In the rows, 128 means zero.
Here are made-up nodes, facts about them, and rows of numbers that follow some of those facts. Name the node behind each unnamed row.

Known rows:
[128 125 133 135 128 124 129 109 146 113 133 126 117 162 140 138 137 120
 131 139 103 106 131 110 124 124 152 132 126 119 133 129]: nitam
[120 127 135 137 128 122 124 106 119 104 121 132 126 164 146 139 140 121
 130 135  97 113 130 117 127 136 149 143 122 125 133 129]: munapli
[138 122 136 141 137 117 120 118 102 110 134 118 126 161 144 142 142 114
 121 122 120 117 160 133 138 126 141 132 115 124 131 144]: statoflok
[140 118 140 132 152 122 117 112 146 117 136 116 124 170 117 143 127 110
 130 159  96 127 169 131 139 158 188 130  85 126 109 195]: drusol
[131 124 137 135 127 129 128 108 123 110 130 121 126 161 138 140 141 117
 127 138  91 108 143 129 122 134 149 133 140 125 132 115]: trimol
[133 124 138 119 117 142 134 114 162 104 143 110 127 121 145 132 142 121
 127 118 105 146 125 136 150 116 134 124 115 130 109 210]: lebra
[130 116 141 117 125 127 122 105 125 105 133 126 122 161 139 141 138 125
 136 145  96 109 131 127 119 136 143 139 130 128 126  79]: drazemum
[128 120 138 127 136 130 137 108 132 102 108 128 128 157 140 141 142 116
 134 143  93 103 133 122 123 130 144 148 126 131 128 118]: skital
[132 122 141 133 143 123 120 107 113 109 140 124 124 138 126 146 139 112
 130 134 103 131 161 131 123 135 135 141 120 132 116 154]: bravu
[131 121 139 131 134 131 134 110 135 107 118 130 121 160 138 142 141 114
 135 145  94 102 132 118 116 119 145 144 131 130 126 132]: plestok
[129 121 135 131 132 130 130 105 149 104 111 126 133 159 133 141 142 110
 133 140  88 103 137 126 128 134 150 131 134 128 128 102]: bagril
[126 128 139 135 134 131 133 108 108 105 121 126 125 163 135 142 141 115
 132 137  92 110 141 123 113 123 139 149 135 133 127 161]: flerol
[132 124 136 141 126 131 134 110 126 111 133 120 125 157 141 140 144 117
 125 143  88 106 145 127 120 136 148 131 140 124 131 119]: valam
[140 128 141 132 136 117 108 114 131 119 119 107 126 136 143 140 137 107
 131 125 108 121 153 135 150 137 137 130 127 131 128 118]: vomel
[135 127 138 128 145 123 119 111  99 109 135 112 128 135 127 145 142 113
 125 132 103 132 165 137 127 129 131 154 131 131 120 160]: bekis
[133 122 141 133 122 130 126 106 127 112 132 123 124 161 133 139 138 114
 133 138  85 110 137 126 120 137 154 126 141 130 126 108]: gastu
[138 132 142 136 130 120 111 109 117 120 109 117 123 153 141 138 138 107
 137 137  90 102 137 118 134 140 144 138 147 134 133  87]: tapibrus
[136 113 146 129 145 121 126 109 157 106 140 132 124 152 130 148 144 110
 132 138 111 117 144 139 124 127 123 126 113 136 118 133]: flotre
[131 126 134 132 123 132 127 109 121 109 125 117 126 161 137 138 138 118
 126 137  90 108 143 130 128 130 150 138 142 123 133 122]: skimer
[127 122 138 133 128 127 130 110 117 109 128 131 123 160 137 138 144 117
 133 135  98 108 128 109 120 121 147 144 129 127 124 127]: flusim

How the nodes are related:
baplisto | driba trobuk lebra vistofo | vati flostu makil pugruke
batra | driba folu gupliken luskur
bekis | vati skimer flerol
biklal | driba zaskos keskeklok stolosa | vati sepu foflam klumoplam stona klorer
bora | vati fari metrotrar tezigrer
bravu | vati degrak tutapi drezes brutrum luskur
brifupu | vati batra guredrik somo tezigrer
brisak | vati gazo trobuk flostu pakla gele
bropum | vati gipler bepli
brugu | driba lebra kudam vozir
bubotris | driba pilir lagobem luskur flifu | vati folu kabrizun
deka | vati dugrok metrotrar plozir
dreges | vati skatron skipo plozir
drisuplis | vati valam genim
drodibam | vati batra seklu petrin tapibrus
drusol | vati kabrizun
drutros | driba flostegrus kabrizun groplo
fari | driba sepu zister gipler peste
fegrus | driba kudam ledu
fepo | vati lagobem
flifu | vati flostegrus flostu somo trokleki
flosil | vati klutar
flotre | vati drirem brogum luskur
gestok | vati skipo siror groplo tivul
gilil | driba seklu metrotrar bagril lifa | vati petrin
graditor | vati degrak skipobros
grarum | driba revos skipobros faflam brisak | vati gorum metrotrar
grazezal | driba flusim gusti vozir
grega | driba trobuk gupliken revos gure vozir trokleki netruta
griflum | driba lagobem dreges
grobatim | driba fepo drimil
gugrok | driba drirem flelar bravu bekis gele sebi
gupliken | vati guredrik skipobros lugu
kazotrak | vati flakil tikistan vozir
kedas | vati flakil fari zedrel
kigrem | vati trobuk skipobros
kleful | driba flosil skital bokotom pleril | vati bepli madrur
klesor | driba klavel stegradran faflam liduplal brifupu
klumoplam | driba metim stegradran pleril midoski
koden | vati zister revos drezes
koze | driba tegem metrotrar drimil
kudam | vati revos flerol
kufope | vati peste skimer
lebra | vati sebi
ledu | vati petrin netruta
liduplal | vati vozir
lifa | vati genim rali
lobror | driba klavel bekis skipobros brifupu bobron
lugu | driba gorum lebra
lutrem | driba guredrik drazemum ruplim
metim | vati flelar genim bokotom drutros
midoski | vati gele gufem
munapli | driba midoski deka
nebuko | driba gazo gusti drisuplis kabrizun stegradran ledu
nekomar | driba sepu gure pugruke tutapi rozur | vati drirem flostu drazemum lugu drutros
nitam | driba kliplok vipla vistofo
nodan | vati drirem lagobem
petrin | driba sepu tegem tridil bibun
pilir | vati netruta
pleril | vati zikegra trimol gorum valam
plotefli | vati klumoplam skebres ruplim drutros
pusker | vati skatron klorer drazemum lugu
rizer | vati keskeklok kabrizun degrak makil
rozur | vati foflam lagobem drimil
sadroskur | vati trokleki
sipliben | vati sebi
stabun | vati nuzik vifis bibun
statoflok | driba zikegra ledu | vati gorum seklu siror zister legrofon
stistus | vati skatron zikegra gorum dugrok keskeklok skimer madrur
stolosa | vati skipobros
stopos | vati skipobros ruplim
suflok | vati lugu bibun
taplik | vati gusti bibun
tegem | vati tapibrus
tezigrer | driba sipliben zapagres bropum ruplim
tidridek | driba zaskos pilir klutar riklok luskur
tivul | driba dugrok flotre kazotrak brevun tridil gatru
tremol | driba trobuk flosil stona pakla tikistan bropum gufem
trestus | driba gazo flelar plobri degrak flerol flifu
tridil | vati kabrizun
trufo | vati nebuko gure brutrum
truzos | driba skipo gastu skebres tapibrus | vati gazo sepu drimil
vakle | vati trimol faflam
vifis | driba plestok groplo pugruke vistofo
vipla | vati peste sebi netruta
vistofo | vati bobron
vomel | vati peste tapibrus tivul
vuskom | driba pilir tegem skital gufem gatru
zapagres | vati genim skipobros gufem
zaskos | vati trobuk
zuvos | driba stopos plestok zaskos tikistan flotre flifu

Name these rows:
No name comes twice in this set of rows, the named rows included.
[132 117 137 150 130 134 147 112 130 112 139 130 123 141 146 138 149 116
 121 139  82 113 153 121 115 142 141 123 137 126 133 124] : genim
[130 115 138 129 136 133 146 109 137 103 109 133 125 147 146 141 144 118
 133 144  90 102 137 116 119 132 138 142 127 132 127 107] : gufem
[127 127 134 129 135 126 129 108 113 108 133 124 122 148 130 139 146 120
 128 144  91 110 134 109 118 121 144 157 137 126 124 112] : revos
[141 119 141 126 150 116 117 114 145 113  96 113 133 137 135 146 142 102
 134 132 110 107 152 130 148 129 131 144 125 138 125  98] : tegem
[139 130 146 124 144 125 121 112 154 113  94 113 125 129 151 143 137 107
 140 131 109 122 137 128 150 129 121 143 124 143 121 162] : pilir
[129 117 139 126 143 117 115 106 118 109 149 128 124 136 124 145 144 114
 130 128 111 132 154 127 129 129 132 137 118 130 115 109] : brisak
[132 124 136 133 133 127 124 106 140 109 101 125 134 154 136 140 144 110
 133 138  90  98 137 124 131 134 148 134 139 129 132  91] : seklu
[125 121 141 135 135 135 135 106 110 107 116 134 119 159 133 142 138 115
 138 137  90 110 145 114 112 131 154 141 125 133 124 168] : degrak
[138 115 136 131 136 122 124 116  89 103 129 113 134 156 137 145 144 115
 122 127 108 119 164 144 136 130 142 139 118 130 126 131] : deka
[145 118 135 128 136 125 124 116 106 109 136 104 128 153 129 145 141 113
 119 130 110 117 176 154 137 129 146 125 127 123 131 134] : stistus
[140 126 139 129 133 125 118 112 134 113 129 106 127 138 140 140 138 113
 126 125 107 128 156 140 144 134 141 127 127 127 127 148] : kufope
[121 128 139 135 135 128 127 103 108 107 129 131 122 154 131 143 143 115
 135 139  86 118 141 116 111 129 139 151 140 131 124 143] : gele
[134 121 131 130 134 133 137 110 128 102 108 118 135 162 130 144 146 112
 124 139  91  98 149 135 125 125 150 138 141 126 131 105] : metrotrar
[134 110 147 125 143 130 131 110 136 107 124 127 120 140 135 147 138 107
 137 130 111 114 160 133 121 127 131 123 118 139 119 143] : zaskos
[129 125 137 130 136 132 134 108 134 108 117 127 118 162 132 142 137 118
 135 152  91 107 137 116 118 129 152 147 126 128 123 151] : folu

Now the same nodes, written a new way:
Some nodes and their rows:
[150 135 107 106 116 118 148 125 142 104 105 178 114 138 168  95 103 108
  72 127 154  87 101 142 173 134  87 117 142  82 146 144 129 189 138  94
 121 146 171  74 117 140]: sipliben
[129 126 116 101 122 137 155 117 115 159 126 134 139 105 129 124 138 129
 135 113 125 142 130 161 126 125 139 114 131 137 136 140 144 121 125 112
 122 107 102 157 132 145]: tezigrer
[107 139 127 124 124 129 139 130 121 131 127 121 134 113 120 133 121 130
 111 123 137 110 130 133 107 121 133 117 109 134 134 135 143 123 140 137
 114 104 114 145 128 107]: flakil
[120 126 114 109 134 122 127 130 147 110 106 178 126 136 137  97 109 122
  96 140 146  71 113 116 191 135  68 117 161  78 151 136 101 184 130 113
 146 180 189  77 112 126]: lebra
[129 119 111 118 140 165 119 129 129 144 137 120 145 115 121 134 129 139
 133 127 133 117 118 139 129 115 126 119 144 119 142 128 126 128 150 127
 123 102 129 146 135  84]: stona
[166 128 119 134 108 109 112 109 135 117 121 156 108 123 144 103 155 107
 131 126 115 179 128 141 140 142 136 115 146 123 110 119 134 138 109 115
 147 162 119 128 133 175]: kleful
[115 117 146 129 142 138 141 147 111 137 136 113 135 124 123 144 130 127
 137 123 128 127 133 134 116 126 151 135 111 152 136 136 137 116 122 128
 140 120 106 139 131 117]: genim
[ 97 124 143 127 155 117 176 130 116 132 145 103 130 160 122 164 123 134
 144 124 124 123 116 123 109 131 114 142 115 128 139 132 138 121 143 131
 130 107 127 132 129 100]: gele
[192  90 124 172 114  84  96 153 150 117 124 133 122 166 115  85 153 145
 127 116 100 147 144 137 165 124 209 138 107 129 128 122 162 133  81 119
 131 179 118  55 117 171]: graditor
[145 127 185  87 123 102 102  74 178 146 161  99 154 142  76 153 114 161
  75 124 140 109 141 105  97 123  89 166 132 152 144 122  94 114  97 114
  84 143 137 122 147 138]: kabrizun
[103 135 127 113 120 120 142 126 113 139 128 126 137 109 105 125 124 139
 129 128 135 133 142 130 116 123  86 113 119 108 126 127 153 113 139 140
 137  81 119 145 127 163]: drutros
[230 118 171 122  80  83  72  60 182 107 161 129 104 112 106 127 131 135
  44 131 155 180 111 111 112 130  56 170 134 106 110 119 139 131  95  99
 109 136 131 106 142 198]: bubotris
[151 129 130 125 114 139 144 124 107 123 119 119 133  74 108 141 122 136
 114 129 131 134 113 146 124 126  90 116 110 124 124 136 146 123 140 132
 130  79 115 152 123 174]: tivul
[122 129  93 142 103 114 119 122 137  97 119 143 107 170 159  87 135 108
 150 127 104 153 146 120 155 133 153 135 141 119 100 116 129 128 114 119
 129 156 108 112 118 143]: suflok
[112 125 139 122 160 131 183 130 116 128 148 105 138 143 118 159 124 134
 137 129 124 124 114 128 106 128  96 137 119 125 135 131 140 125 146 134
 129 106 143 130 135 104]: plobri
[134 154 141 124 138  86 124 138 136 119 112 172 110 131 150 110 122 116
  96 138 147  99 114 122 153 148 109 102 135 116 141 133 121 180 127 130
 131 189 195  81 125 138]: ledu
[104 117 143 123 133 154 138 140 111 130 119 108 140 119 137 155 112 129
 139 136 131  91 138 116 120 120 112 142 119 154 123 133 116 119 125 127
 137 115 120 136 126 120]: gipler
[103 140 134 108 130 147  97 138 128 145 116 114 144 113 111 134 115 142
 119 138 143 105 139 122 111 118 110 115 127 136 128 124 128 122 140 148
 116 114 144 133 129 125]: gure
[108 134 123 116 125 129 157 123 122 134 124 120 143 132 119 135 128 131
 144 120 119 110 133 135 124 129 141 128 120 147 136 128 125 115 129 120
 112 121 107 146 123 122]: drezes
[117 117 111 144 110 110 114 133 128 107 124 143  96 165 163 102 131 101
 144 132 123 159 141 112 141 131 140 142 147 115 101 119 137 128 124 117
 147 142 111 106 124 129]: pusker

Which node is each row?
No name comes twice in this set of rows, the named rows included.
[166 100 102 160 129 112  77 158 145 127 116 129 128 178 123  80 149 144
 154 126  90 159 153 126 159 122 191 122 134 111 112 113 154 133 103 129
 127 170 147  57 123 161] : gupliken
[109 129 152 118 148 130 162 135 116 132 129 126 131 125 146 149 117 119
 124 124 146  92 121 135 121 131 138 135 110 165 146 147 121 133 128 124
 128 124 118 140 129 100] : tapibrus
[105 143 144 113 140 138 114 130 123 166 120 125 142 110 124 136 146 130
 138 128 122 120 145 136 108 131 175 109 132 173 135 131 110 122 117 142
 121 152 127 158 142 113] : gorum
[108 121  78 133  78 114 104 117 132 109 102 146 117 146 136  79 130 112
 170 137 105 174 160 109 166 129  88 131 159  89  80 110 128 117 117 125
 158 142 106 117 117 205] : nekomar
[168 139 142 151 100 104 130 127 124  94 109 163 101  91 153 108 128 107
  97 133 140 134 117 130 157 144 114 117 116 131 127 134 121 151 108 113
 150 151 133 119 113 182] : gilil
[115 110 119 123 148 172  86 144 131 154 128 116 152 127 104 126 128 147
 125 129 128 110 131 132 131 109 143 119 141 110 142 128 125 127 141 140
 128 114 136 123 130  93] : trobuk
[187  99 123 169 123 116  58 164 144 137 126 143 109 147 141  75 153 137
 101 118 126 161 140 151 138 116 233 120 110 122 125 129 179 141 107 123
 127 152 129  57 129 133] : zapagres
[161 121  94 136 100 120 134 107 133 109 120 144 109 143 145 106 145 111
 149 129 111 177 131 133 150 138 114 127 154 101  97 117 131 131 117 108
 139 139 114 120 122 174] : biklal
[116 143 145  98 138 131 147 136 121 141 108 132 147 103 110 134 109 138
  91 132 150  80 118 131 130 127  78 101 120 116 150 140 119 151 147 136
 128 117 173 114 126 136] : netruta
[148 137 128 104 130 106 182 128 134 112  89 176 126 126 158 109 112 111
  99 135 129  69 107 129 194 149  75 106 146 110 148 141  96 197 112  97
 141 191 192  74 112 170] : vipla

The same nodes again, as new rows of numbers:
Some nodes and their rows:
[107 158 141  86 121 137 110  88 134 112 140 146 129 146 141 114 129 138
 130 168 139  87 121 133 137 146 159 160 132 139]: skipobros
[119 115 121  59 118 115 138 118 122 185 151  99 117 121 144 107 119 123
 141 117 123 130 194 123 118  81 123 159 121 126]: truzos
[112 119 130 139 126 139 128 130 106 141 128 142 115 127 111 129 132 134
 122 136 118 124 107 126 129 117 128 157 126 129]: trestus
[108 134 137 148 128 145 120 121 114 112 121 128 124 155 139 120 131 156
 121 139 128 115 120 121 120 125 124 145 130 140]: folu
[108 124 125 150 135 137 137 110  98 114 123 141 143 139 111 133 132 140
 124 141 126 125 105 123 141 119 143 159 134 141]: bobron
[106 147 148 132 130 129 123  91 130 114 143 132 128 144 132 119 135 137
 125 161 132  96 132 129 136 137 147 177 130 136]: flostu
[111 161 122 108 114 144 112 111 127 107 127 155 114 162 131 110 130 160
 125 160 132  97 105 117 117 130 135 124 137 138]: kabrizun
[112 126 130 124 110 134 112 157 104 145 127 138  89 114 160 120 114 150
 118 115 117 143 145 138 110 114 102 103 128 137]: koden
[117 130 125 134 119 147 110 136 109 111 141 104 107 111 136 119 122 129
 125 148 116 123  89 134 122 127 126 144 125 134]: legrofon
[113 125 132 166 135 136 136 127 106 128 124 127 129 125 120 123 137 131
 113 140 122 125 117 120 127 128 134 171 132 131]: vifis
[ 98 134 117 133 122 146 118 128 107 107 139 119 119 137 122 117 125 144
 126 153 123 120  91 129 124 120 135 141 128 139]: flerol
[118 131 132 145 128 137 129 115  98 143 124 126 134 120 139 125 130 136
 121 134 123 136 127 125 129 130 126 138 132 142]: kliplok
[115 108 153 142 137 114 123 135 110 167 127 121 139  98 184 122 115 131
 112 109 119 157 203 143 124 121 100 161 116 135]: nekomar
[102 144 138  74 117 132 118  98 125 141 145 157 109 148 126 117 131 140
 135 164 132  90 125 131 141 139 163 147 126 139]: gele
[122 128 128 125 123 149 116 133 122 106 128  88 156 125 160 113 126 130
 124 147 118 126  86 125 118 128 135 149 116 136]: dugrok
[113 149 152 103 119 133 114  99 133 131 135 127 123 149 134 116 135 139
 127 153 130  95 134 127 127 146 146 155 126 139]: gufem
[137 121 130 102 112 143 118 155 115 155 127 139 102 104 135 112 121 144
 124 120 111 122 131 126 106 122 120 123 120 125]: kleful
[125 124 129 144 127 137 130 133 107 138 122 148 117 118 114 126 131 136
 121 137 120 122 117 122 125 121 126 153 131 128]: grazezal
[134 132 131 122 130 147 141 104  99 129 103 142 141 148 101 133 145 139
 127 146 121 113  81 105 132 131 145 150 137 135]: vozir
[126 132 159  93 118 115 109 115 123 167 121 141 110 117 160 125 124 140
 126 121 125 120 167 138 124 136 123 148 120 141]: kigrem

Name these rows:
No name comes twice in this set of rows, the named rows included.
[ 89 136 131 186 137 139 120 114 119  95 132 134 134 171 146 114 132 162
 120 144 136 122 130 131 116 117 122 156 134 145] : luskur
[125 138 122  95 118 144 120 125 116 126 132 134 140 125 122 119 128 140
 132 143 124 109 101 122 128 128 146 139 126 136] : faflam
[119 128 122 135 129 148 127 129 116 110 127 120 142 130 136 116 130 139
 120 148 119 127  96 120 123 120 134 163 126 131] : bepli
[105 141 132  98 112 138 129 123  99 147 153 107  89 118  86 133 137 129
 129 130 113 123 145 128 132 116 111 110 126 147] : sipliben
[125 124 158  87 118 121 120 117 111 179 123 130  93 127 153 133 126 135
 135 114 127 121 168 137 123 135 120 127 122 140] : flifu
[140 129 153  81 120 115 117 125 127 168 126 148 139 109 150 114 115 135
 145 108 127 126 188 130 127 137 130 134 120 142] : metim
[110 134 135 161 136 129 134 109 135 124 159 142 157 123  66 102 133 129
 131 148 126 105 152 122 131 128 148 177 132 130] : klumoplam
[120 123 149 131 124 127 115 137 111 159 118 145 107 111 173 126 121 143
 116 118 124 134 163 136 117 125 101 144 123 132] : baplisto
[139 131 145  56 112 126 112 130 121 167 124 140 129 101 170 115 118 138
 130 125 122 126 155 133 121 140 132 123 118 138] : drisuplis
[112 144 138 142 126 136 113 122 124 102 134 135 125 142 152 113 128 145
 117 149 133 105 114 127 121 130 131 154 130 136] : makil
[ 87 137 113 129 117 141 128 100  94 118 155 124  95 129  72 129 132 126
 138 166 120 111  72 136 142 126 147 140 135 138] : sebi

